Below is a small trained network, with its code and all its weights. Each question gives an input and a class and asks what happens when units are switched off, that is, made to give their printed mean instead of their output.

import numpy as np


def w(rows, s, z=0):
    codes = np.array(rows[::2]) - 128.0
    scale = np.full(codes.shape[1], s)
    scale[-1] = z or s
    return codes * scale


def f(y):
    return y / 2 * (1 + np.tanh(0.7978845608 * (y + 0.044715 * y**3)))


def log_softmax(a):
    a = a - a.max(-1, keepdims=True)
    return a - np.log(np.exp(a).sum(-1, keepdims=True))


def net(x, mask):
    res = np.array(x, float).reshape(1, 7) / 4 @ E
    y = f(res @ A[0][:, :-1].T + A[0][:, -1])
    res = res + np.where(mask, y, B[0][:, -1]) @ B[0][:, :-1]
    return log_softmax(res[-1] @ U[:, :-1].T + U[:, -1])


A, B = {}, {}
E = w([
[62,44,147,185,152,130,155,111],'x0',
[111,75,169,54,179,94,124,126],'x1',
[151,1,110,133,124,218,178,199],'x2',
[108,72,177,132,138,194,152,62],'x3',
[136,134,126,128,127,124,136,128],'x4',
[110,94,79,91,77,115,144,57],'x5',
[86,114,144,120,113,134,75,144],'x6',
],0.0088)
A[0] = w([
[162,130,91,210,45,170,92,151,76],'n0',
[152,162,212,162,168,144,142,221,40],'n1',
[224,164,155,32,86,192,88,130,89],'n2',
[115,76,35,68,40,90,151,92,43],'n3',
[116,111,32,138,141,10,128,227,67],'n4',
[162,64,160,27,165,64,128,165,76],'n5',
[149,64,101,83,87,180,173,219,2],'n6',
],0.011,0.0042)
B[0] = w([
[86,177,108,94,145,167,204,128,194],'n0',
[165,94,74,105,142,132,34,144,200],'n1',
[118,91,207,205,133,153,132,110,213],'n2',
[184,121,117,123,175,164,40,180,213],'n3',
[98,5,77,122,106,76,166,102,219],'n4',
[96,211,68,151,108,185,211,146,229],'n5',
[128,169,189,100,114,42,101,90,253],'n6',
],0.016,0.0073)
U = w([
[172,133,80,113,188,160,48,180,72],'0',
[120,205,163,112,99,8,117,95,155],'1',
[117,67,132,151,109,137,167,96,253],'2',
[97,199,86,126,130,165,198,162,2],'3',
[107,79,168,210,132,122,157,136,150],'4',
],0.011,0.0036)

Each question gives the input, the list of numbers given to net, and the class t.
The units are the neurons (one row each of A and B). Each row of codes is followed by its name. A weight is (code - 128) times the scale printed after its matrix; where a second scale follows, it is the last column's (A, B and U).
mask holds one flag per neuron, in row order. A switched-off neuron (its flag False) gives its mean, the last column of its row in B, instead of its output. The means were averaged over made-up inputs and are rounded, as every weight is.
A unit's drop is (log p(t) with every unit on - log p(t) with that unit switched off) / (log p(t) with every unit on - log p(t) with every unit switched off).
The circuit of an input: a set's keep is (log p(t) with only the set's units on - log p(t) with every unit switched off) / (log p(t) with every unit on - log p(t) with every unit switched off). Starting from all 7 units, units are removed one at a time, each time the one whose removal leaves the highest keep (on an exact tie, the one counted first), for as long as the keep stays at least 0.8.
circuit, biggest first: the units of the circuit, biggest drop first
most important unit: the unit with the biggest drop
k most important neurons: the k neurons with the biggest drops, biggest first
drop when u is switched off: that unit's drop, to one decimal
input [-1,8,0,-6,-2,-1,-8], class 3: circuit, biggest first : (n5)
input [3,3,-4,2,8,-4,-6], class 0: 2 most important neurons : (n6 n4)
input [-5,-2,-1,2,0,4,-4], class 4: 2 most important neurons : (n2 n1)
input [-3,-3,-7,-8,8,-5,8], class 2: circuit, biggest first : (n4 n6)
input [3,6,-4,2,-7,4,2], class 3: 3 most important neurons : (n6 n5 n4)
input [1,6,2,-3,4,7,1], class 0: 2 most important neurons : (n3 n0)
input [-8,-3,4,-8,8,-6,-6], class 2: 2 most important neurons : (n4 n2)
input [3,-1,8,2,-8,-5,0], class 1: 2 most important neurons : (n6 n3)
input [6,6,3,-5,2,-2,5], class 3: 2 most important neurons : (n5 n2)
input [-8,-6,-4,8,0,2,-3], class 2: 3 most important neurons : (n2 n6 n3)
input [-5,6,1,-4,7,-3,-3], class 3: 2 most important neurons : (n5 n6)
input [4,-7,-3,-3,5,8,0], class 0: 2 most important neurons : (n3 n5)
input [-6,-4,5,1,-3,2,-5], class 4: 2 most important neurons : (n2 n5)
input [7,-1,1,-7,5,-3,-6], class 2: most important unit : n4
input [-1,-7,1,6,3,-5,1], class 3: drop when n2 is switched off : 0.1
input [-2,3,6,2,-1,5,3], class 1: drop when n1 is switched off : 0.2
input [-4,0,7,5,8,5,-4], class 1: drop when n6 is switched off : 1.2
